Below are the code and all the weights of a small trained network. Each question names an input and a class and asks about switching units off, where a switched-off unit gives its printed mean instead of its output.

import numpy as np


def w(rows, s, z=0):
    codes = np.array(rows[::2]) - 128.0
    scale = np.full(codes.shape[1], s)
    scale[-1] = z or s
    return codes * scale


def norm(h):
    return h / np.sqrt((h * h).mean(-1, keepdims=True) + 1e-5)


def f(y):
    return np.maximum(y, 0)


def log_softmax(a):
    a = a - a.max(-1, keepdims=True)
    return a - np.log(np.exp(a).sum(-1, keepdims=True))


def net(x, mask):
    res = np.array(x, float).reshape(1, 8) / 4 @ E
    u = 0
    for l in range(4):
        y = f(norm(res) @ A[l][:, :-1].T + A[l][:, -1])
        res = res + np.where(mask[u : u + 3], y, B[l][:, -1]) @ B[l][:, :-1]
        u += 3
    return log_softmax(norm(res)[-1] @ U[:, :-1].T + U[:, -1])


A, B = {}, {}
E = w([
[141,106,122,106,120,108,160,142],'x0',
[154,206,163,216,75,37,217,95],'x1',
[38,61,160,167,54,210,191,47],'x2',
[134,122,126,117,111,130,157,156],'x3',
[101,99,137,184,28,40,39,136],'x4',
[121,96,123,104,147,87,143,102],'x5',
[58,81,254,129,150,100,98,172],'x6',
[133,96,124,98,127,95,161,139],'x7',
],0.0081)
A[0] = w([
[107,172,169,149,245,147,213,141,102],'0.n0',
[137,170,158,185,182,71,129,164,142],'0.n1',
[90,123,249,125,176,117,140,181,3],'0.n2',
],0.017,0.0059)
B[0] = w([
[223,58,119,110,2,191,90,135,254],'0.n0',
[122,167,178,79,115,71,152,115,254],'0.n1',
[140,176,64,246,232,149,168,125,233],'0.n2',
],0.015,0.0085)
A[1] = w([
[64,98,188,181,76,170,204,100,99],'1.n0',
[71,97,137,214,41,15,64,169,6],'1.n1',
[152,171,1,117,75,99,154,75,64],'1.n2',
],0.016,0.0017)
B[1] = w([
[23,171,192,123,151,83,59,33,227],'1.n0',
[251,48,49,118,47,210,122,152,249],'1.n1',
[121,171,128,184,205,153,147,118,254],'1.n2',
],0.014,0.0094)
A[2] = w([
[233,172,137,65,187,57,52,253,146],'2.n0',
[36,61,85,117,197,186,37,253,112],'2.n1',
[92,43,120,251,90,19,114,194,2],'2.n2',
],0.014,0.0017)
B[2] = w([
[85,67,228,193,157,164,55,53,251],'2.n0',
[140,151,66,9,178,89,183,168,182],'2.n1',
[173,178,58,149,114,215,167,115,151],'2.n2',
],0.013,0.012)
A[3] = w([
[139,227,140,214,8,22,176,105,81],'3.n0',
[115,88,157,34,170,75,135,230,41],'3.n1',
[141,223,85,220,179,158,137,190,251],'3.n2',
],0.017,0.0011)
B[3] = w([
[122,145,100,8,154,69,145,197,207],'3.n0',
[142,139,99,44,80,51,133,148,158],'3.n1',
[109,113,81,155,153,101,209,63,248],'3.n2',
],0.017,0.011)
U = w([
[131,207,80,224,212,148,170,89,100],'0',
[153,107,138,112,109,120,93,41,254],'1',
[203,108,112,175,33,237,94,168,82],'2',
[69,135,254,166,113,110,11,57,94],'3',
[118,180,149,31,105,95,99,213,111],'4',
],0.0078,0.0045)

Each question gives the input, the list of numbers given to net, and the class t.
The units are the neurons (one row each of A and B). Each row of codes is followed by its name. A weight is (code - 128) times the scale printed after its matrix; where a second scale follows, it is the last column's (A, B and U).
mask holds one flag per neuron, layer by layer. A switched-off neuron (its flag False) gives its mean, the last column of its row in B, instead of its output. The means were averaged over made-up inputs and are rounded, as every weight is.
A unit's drop is (log p(t) with every unit on - log p(t) with that unit switched off) / (log p(t) with every unit on - log p(t) with every unit switched off).
The circuit of an input: a set's keep is (log p(t) with only the set's units on - log p(t) with every unit switched off) / (log p(t) with every unit on - log p(t) with every unit switched off). Starting from all 12 units, units are removed one at a time, each time the one whose removal leaves the highest keep (on an exact tie, the one counted first), for as long as the keep stays at least 0.8.
units of the circuit, in order: the units of the circuit, biggest drop first
unit that matters most: the unit with the biggest drop
k most important neurons: the k neurons with the biggest drops, biggest first
top k neurons in layer l: the k neurons of layer l with the biggest drops, biggest first
input [-3,8,-4,4,-1,-4,-1,7], class 4: unit that matters most	3.n0
input [-6,-5,7,-7,-8,0,-3,6], class 2: 4 most important neurons	[0.n0 2.n0 0.n1 3.n2]
input [8,-8,-2,-4,1,2,4,1], class 4: 2 most important neurons	[2.n1 3.n1]
input [-7,5,-7,0,7,2,-6,-5], class 2: 3 most important neurons	[1.n1 0.n2 1.n0]
input [3,8,-6,8,7,-1,-4,0], class 4: 2 most important neurons	[0.n1 3.n0]
input [4,-3,-3,-5,2,0,1,5], class 3: 2 most important neurons	[2.n0 0.n0]
input [-6,-8,-1,1,-3,-2,-6,0], class 4: 3 most important neurons	[2.n1 0.n2 3.n1]
input [-6,-4,7,7,7,-5,7,-3], class 0: 2 most important neurons	[0.n2 0.n0]
input [8,8,-7,1,-5,-4,7,6], class 4: 4 most important neurons	[0.n1 3.n0 1.n1 0.n0]
input [-8,4,-5,-4,0,-3,-3,7], class 3: 4 most important neurons	[2.n0 0.n2 0.n1 1.n0]
input [3,-1,-2,-6,1,1,-5,4], class 0: 2 most important neurons	[1.n2 0.n0]
input [-4,4,-6,-3,-6,-3,2,8], class 2: 2 most important neurons	[0.n0 1.n0]
input [-7,7,-7,8,1,4,-3,-2], class 3: units of the circuit, in order	[2.n0 0.n2]
input [2,-5,-4,4,-1,2,3,-7], class 4: unit that matters most	2.n1
input [-5,8,1,-4,-6,-3,0,-7], class 4: units of the circuit, in order	[3.n0 2.n0]
input [4,-6,-3,6,5,-4,4,-6], class 4: top 2 neurons in layer 0	[0.n0 0.n1]
input [5,3,-8,4,6,5,-2,3], class 3: top 2 neurons in layer 0	[0.n1 0.n0]
input [-3,2,8,-1,-7,7,6,6], class 3: top 2 neurons in layer 1	[1.n0 1.n1]
input [-1,8,5,-5,4,4,3,-2], class 4: top 2 neurons in layer 0	[0.n0 0.n1]
input [5,7,0,-2,4,1,6,-8], class 4: unit that matters most	3.n0
input [2,0,0,3,7,3,-7,5], class 0: top 2 neurons in layer 0	[0.n0 0.n1]
